Here is a tiny trained network, its code and every weight. The questions are about switching its units off for an input and a target symbol, where a switched-off unit gives its printed mean instead of its output.

import numpy as np


def w(rows, s, z=0):
    codes = np.array(rows[::2]) - 128.0
    scale = np.full(codes.shape[1], s)
    scale[-1] = z or s
    return codes * scale


def norm(h):
    return h / np.sqrt((h * h).mean(-1, keepdims=True) + 1e-5)


def f(y):
    return y / 2 * (1 + np.tanh(0.7978845608 * (y + 0.044715 * y**3)))


def softmax(a):
    e = np.exp(a - a.max(-1, keepdims=True))
    return e / e.sum(-1, keepdims=True)


def log_softmax(a):
    a = a - a.max(-1, keepdims=True)
    return a - np.log(np.exp(a).sum(-1, keepdims=True))


def net(x, mask):
    ids = ['ΓΞΦΨαβεζητω'.index(c) for c in x.split()]
    T = len(ids)
    res = E[ids] + P[:T]
    q, k, v = (norm(res) @ M[0].T for M in (Q, K, V))
    z = softmax(np.where(np.tri(T) > 0, q @ k.T / 4**0.5, -1e9)) @ v
    res = res + np.where(mask[0], z, O[0][:, -1]) @ O[0][:, :-1]
    y = f(norm(res) @ A[0][:, :-1].T + A[0][:, -1])
    res = res + np.where(mask[1:13], y, B[0][:, -1]) @ B[0][:, :-1]
    return log_softmax(norm(res)[-1] @ U[:, :-1].T + U[:, -1])


Q, K, V, O, A, B = {}, {}, {}, {}, {}, {}
E = w([
[75,46,105,84,70,162,179,195],'Γ',
[183,40,101,148,137,119,111,221],'Ξ',
[75,122,50,172,187,90,195,207],'Φ',
[106,132,119,224,37,146,148,149],'Ψ',
[149,124,118,77,254,96,191,162],'α',
[112,60,14,79,152,51,52,121],'β',
[133,153,83,208,59,87,60,59],'ε',
[181,93,155,36,155,122,117,91],'ζ',
[156,73,108,87,56,106,41,86],'η',
[158,115,189,113,144,163,214,173],'τ',
[191,166,186,163,54,143,103,45],'ω',
],0.015)
P = w([
[49,46,165,139,189,246,49,95],'0',
[104,74,166,136,132,146,77,140],'1',
[149,33,76,172,172,246,97,75],'2',
[177,29,124,175,113,117,136,96],'3',
[154,125,57,89,90,186,108,139],'4',
[31,76,254,144,117,71,105,134],'5',
[56,168,144,76,115,187,38,179],'6',
[169,89,195,175,130,107,44,215],'7',
[149,142,32,82,76,141,72,160],'8',
[200,62,98,144,71,103,123,127],'9',
],0.0094)
Q[0] = w([
[147,206,101,121,163,149,82,149],'head 0',
[4,121,191,118,164,163,78,104],'head 0',
[167,219,56,67,84,197,119,198],'head 0',
[140,171,180,130,128,100,58,227],'head 0',
],0.019)
K[0] = w([
[112,83,157,123,100,92,167,120],'head 0',
[178,49,89,179,153,151,157,82],'head 0',
[125,133,191,128,98,2,145,154],'head 0',
[176,144,69,97,79,99,187,117],'head 0',
],0.023)
V[0] = w([
[99,154,173,158,22,170,130,104],'head 0',
[28,115,20,84,104,107,141,63],'head 0',
[87,131,131,62,124,172,246,114],'head 0',
[74,187,88,252,140,184,167,180],'head 0',
],0.012)
O[0] = w([
[27,68,194,187,167,214,97,98,95],'head 0',
[94,93,2,89,124,184,88,63,93],'head 0',
[165,132,69,122,96,253,239,66,2],'head 0',
[125,231,112,105,152,204,65,221,129],'head 0',
],0.0086,0.0046)
A[0] = w([
[146,236,160,173,87,128,66,10,121],'neuron 0',
[96,62,100,134,111,47,147,57,52],'neuron 1',
[102,132,75,182,35,145,120,215,155],'neuron 2',
[171,202,85,99,108,168,133,187,3],'neuron 3',
[203,69,113,126,181,152,131,164,197],'neuron 4',
[162,116,127,90,96,80,142,139,143],'neuron 5',
[38,105,71,149,152,109,217,225,136],'neuron 6',
[214,73,207,78,66,182,78,123,201],'neuron 7',
[113,52,152,6,160,151,174,201,155],'neuron 8',
[192,169,206,143,121,190,231,172,121],'neuron 9',
[210,135,107,74,127,88,199,80,114],'neuron 10',
[179,201,177,186,199,170,99,140,183],'neuron 11',
],0.014,0.0042)
B[0] = w([
[135,3,130,172,123,103,77,112,152],'neuron 0',
[138,195,156,100,139,177,109,188,196],'neuron 1',
[143,151,115,176,59,148,177,199,254],'neuron 2',
[169,104,174,124,233,128,129,88,150],'neuron 3',
[120,111,117,80,77,69,131,131,253],'neuron 4',
[106,117,85,74,99,154,148,121,227],'neuron 5',
[248,102,139,102,158,164,122,109,212],'neuron 6',
[167,148,201,99,102,153,143,154,248],'neuron 7',
[97,95,69,176,70,113,142,48,252],'neuron 8',
[35,39,136,81,219,143,104,203,147],'neuron 9',
[90,187,117,206,149,101,127,62,173],'neuron 10',
[128,182,126,141,128,72,211,141,192],'neuron 11',
],0.02,0.0083)
U = w([
[120,68,97,124,74,216,147,79,177],'Γ',
[157,101,125,94,75,10,155,182,170],'Ξ',
[236,137,91,127,216,126,140,142,113],'Φ',
[75,189,128,198,123,159,170,200,129],'Ψ',
[82,129,72,164,188,38,171,63,170],'α',
[84,192,28,83,138,116,38,147,157],'β',
[125,108,66,253,142,57,2,132,93],'ε',
[103,220,205,76,110,116,158,36,107],'ζ',
[152,170,209,31,112,192,43,149,2],'η',
[38,78,146,63,189,133,199,144,88],'τ',
[155,97,245,179,154,94,109,76,149],'ω',
],0.0071,0.0035)

Each question gives the input, a string of symbols that net reads in full, and the target symbol t.
The units are the heads (4 rows each of Q, K, V and O) and the neurons (one row each of A and B). Each row of codes is followed by its name. A weight is (code - 128) times the scale printed after its matrix; where a second scale follows, it is the last column's (O, A, B and U).
mask holds one flag per unit, heads first, then neurons. A switched-off unit (its flag False) gives its mean, the last column of its rows in O or B, instead of its output. The means were averaged over made-up inputs and are rounded, as every weight is.
A unit's drop is (log p(t) with every unit on - log p(t) with that unit switched off) / (log p(t) with every unit on - log p(t) with every unit switched off).
The circuit of an input: a set's keep is (log p(t) with only the set's units on - log p(t) with every unit switched off) / (log p(t) with every unit on - log p(t) with every unit switched off). Starting from the 12 units with the biggest drops (on a tie, the unit counted first), units are removed one at a time, each time the one whose removal leaves the highest keep (on an exact tie, the one counted first), for as long as the keep stays at least 0.8.
units of the circuit, in order: the units of the circuit, biggest drop first
most important unit: the unit with the biggest drop
top k neurons: the k neurons with the biggest drops, biggest first
drop of u: that unit's drop, to one decimal
input Γ Ξ Φ ε Ξ Γ, target Φ: top 2 neurons	[neuron 3; neuron 6]
input α Ψ Γ, target α: units of the circuit, in order	[head 0; neuron 10]
input Ξ η Ψ Γ Φ, target η: top neuron	[neuron 1]
input Ψ Γ Ξ ω Φ ζ Ψ Ξ Φ η, target Ψ: units of the circuit, in order	[head 0; neuron 11]
input β Φ Ξ ω Ξ Ξ β Γ Ξ Γ, target β: units of the circuit, in order	[head 0; neuron 1; neuron 10]
input Ξ Ξ Φ Γ Ξ Ξ, target Φ: units of the circuit, in order	[head 0; neuron 3]
input Ξ Γ α η Γ Ξ, target α: units of the circuit, in order	[head 0; neuron 10]
input Ξ β ω Ξ Ψ, target β: units of the circuit, in order	[head 0; neuron 1; neuron 7]
input ε τ Ξ Γ, target ε: top 2 neurons	[neuron 5; neuron 7]
input η Ξ Ξ, target η: top 2 neurons	[neuron 1; neuron 2]
input Ψ Ξ η Ξ β Γ, target η: units of the circuit, in order	[neuron 1; head 0; neuron 2]
input ε η Γ Ψ τ τ, target τ: top 2 neurons	[neuron 9; neuron 2]
input Φ Ξ Ξ Ξ τ, target τ: top 3 neurons	[neuron 9; neuron 2; neuron 5]
input Γ β ε Γ ω α Ξ ζ, target ω: units of the circuit, in order	[head 0]
input Φ η Γ ζ Γ Ψ, target Γ: top 2 neurons	[neuron 11; neuron 1]
input Γ Ψ ω τ β Γ τ Ψ Ψ Ψ, target τ: units of the circuit, in order	[head 0; neuron 9]
input Ψ Ξ β, target β: top 2 neurons	[neuron 7; neuron 2]
input Ξ ω Ξ β Ξ Ξ β, target β: top 2 neurons	[neuron 1; neuron 7]
input β τ Γ Ξ, target β: top 2 neurons	[neuron 1; neuron 10]
input Ξ ζ ζ α, target α: top neuron	[neuron 10]
input ζ Ξ Φ, target Φ: top 3 neurons	[neuron 6; neuron 1; neuron 8]
input ω ε η, target η: top 2 neurons	[neuron 8; neuron 7]
input Ξ Γ Ξ Γ Φ η τ, target Γ: top 2 neurons	[neuron 8; neuron 11]
input Γ Γ τ Ψ Ξ Ψ Ξ β α, target α: top 3 neurons	[neuron 11; neuron 7; neuron 2]
input τ ω Ξ Ξ Ψ, target ω: drop of neuron 5	0.1
input Ξ Ξ Ψ ζ β ω, target Ψ: drop of neuron 0	-0.2
input Ξ Ξ Ψ Γ Φ ζ, target ζ: most important unit	neuron 2
input α ε Ψ Ψ ζ Γ ω Φ Φ, target Φ: drop of neuron 8	0.1
input α η β ε Ξ η, target β: drop of neuron 10	0.1
